Here is a tiny trained network, its code and every weight. The questions are about switching its units off for an input and a class, where a switched-off unit gives its printed mean instead of its output.

import numpy as np


def w(rows, s, z=0):
    codes = np.array(rows[::2]) - 128.0
    scale = np.full(codes.shape[1], s)
    scale[-1] = z or s
    return codes * scale


def f(y):
    return y / 2 * (1 + np.tanh(0.7978845608 * (y + 0.044715 * y**3)))


def log_softmax(a):
    a = a - a.max(-1, keepdims=True)
    return a - np.log(np.exp(a).sum(-1, keepdims=True))


def net(x, mask):
    res = np.array(x, float).reshape(1, 3) / 4 @ E
    y = f(res @ A[0][:, :-1].T + A[0][:, -1])
    res = res + np.where(mask, y, B[0][:, -1]) @ B[0][:, :-1]
    return log_softmax(res[-1] @ U[:, :-1].T + U[:, -1])


A, B = {}, {}
E = w([
[61,77,231,61],'x0',
[188,137,251,161],'x1',
[55,103,140,226],'x2',
],0.013)
A[0] = w([
[156,128,69,41,174],'n1',
[120,181,144,87,41],'n2',
[70,117,96,161,253],'n3',
[166,112,159,102,173],'n4',
[213,177,130,28,155],'n5',
[103,141,79,254,187],'n6',
[90,120,69,182,194],'n7',
[57,74,209,94,158],'n8',
[124,117,67,166,51],'n9',
[189,216,152,111,133],'n10',
[160,126,120,137,96],'n11',
[223,101,151,213,155],'n12',
[146,160,207,242,227],'n13',
[182,115,149,220,133],'n14',
[199,171,81,89,203],'n15',
],0.014,0.0062)
B[0] = w([
[121,64,97,107,228],'n1',
[98,118,118,156,137],'n2',
[59,130,120,120,205],'n3',
[159,97,145,138,168],'n4',
[133,77,135,134,248],'n5',
[85,167,77,205,242],'n6',
[67,137,103,138,213],'n7',
[86,96,254,160,216],'n8',
[103,127,120,145,175],'n9',
[182,113,105,85,195],'n10',
[137,133,113,118,141],'n11',
[170,166,121,78,209],'n12',
[163,202,163,120,232],'n13',
[170,216,123,109,192],'n14',
[174,54,75,111,239],'n15',
],0.016,0.017)
U = w([
[58,99,175,78,77],'0',
[109,136,135,115,11],'1',
[148,155,98,152,3],'2',
[66,141,57,181,211],'3',
[128,205,149,154,57],'4',
[175,147,142,71,242],'5',
[91,93,253,175,148],'6',
[131,49,116,92,209],'7',
],0.015,0.0046)

Each question gives the input, the list of numbers given to net, and the class t.
The units are the neurons (one row each of A and B). Each row of codes is followed by its name. A weight is (code - 128) times the scale printed after its matrix; where a second scale follows, it is the last column's (A, B and U).
mask holds one flag per neuron, in row order. A switched-off neuron (its flag False) gives its mean, the last column of its row in B, instead of its output. The means were averaged over made-up inputs and are rounded, as every weight is.
A unit's drop is (log p(t) with every unit on - log p(t) with that unit switched off) / (log p(t) with every unit on - log p(t) with every unit switched off).
The circuit of an input: a set's keep is (log p(t) with only the set's units on - log p(t) with every unit switched off) / (log p(t) with every unit on - log p(t) with every unit switched off). Starting from the 12 units with the biggest drops (on a tie, the unit counted first), units are removed one at a time, each time the one whose removal leaves the highest keep (on an exact tie, the one counted first), for as long as the keep stays at least 0.8.
units of the circuit, in order: the units of the circuit, biggest drop first
top k neurons: the k neurons with the biggest drops, biggest first
drop when u is switched off: that unit's drop, to one decimal
input [6,-5,2], class 6: units of the circuit, in order -> n8
input [2,-4,0], class 0: top 2 neurons -> n6, n15
input [1,-6,-2], class 7: top 2 neurons -> n6, n1
input [-1,1,1], class 4: units of the circuit, in order -> n15, n1
input [5,-7,1], class 0: units of the circuit, in order -> n3, n6
input [1,4,1], class 5: top 2 neurons -> n6, n7
input [-5,-8,-4], class 7: top 3 neurons -> n15, n1, n14
input [-8,4,-7], class 7: top 2 neurons -> n15, n5
input [0,8,2], class 5: top 2 neurons -> n6, n12
input [4,-7,3], class 0: top 2 neurons -> n6, n8
input [-5,2,7], class 4: top 2 neurons -> n13, n14
input [-8,4,-5], class 5: top 2 neurons -> n12, n14
input [5,-3,6], class 6: drop when n8 is switched off -> 0.3
input [5,-3,2], class 6: drop when n8 is switched off -> 0.1
input [-6,3,7], class 4: units of the circuit, in order -> n13
input [-5,-3,-3], class 7: drop when n15 is switched off -> 0.6
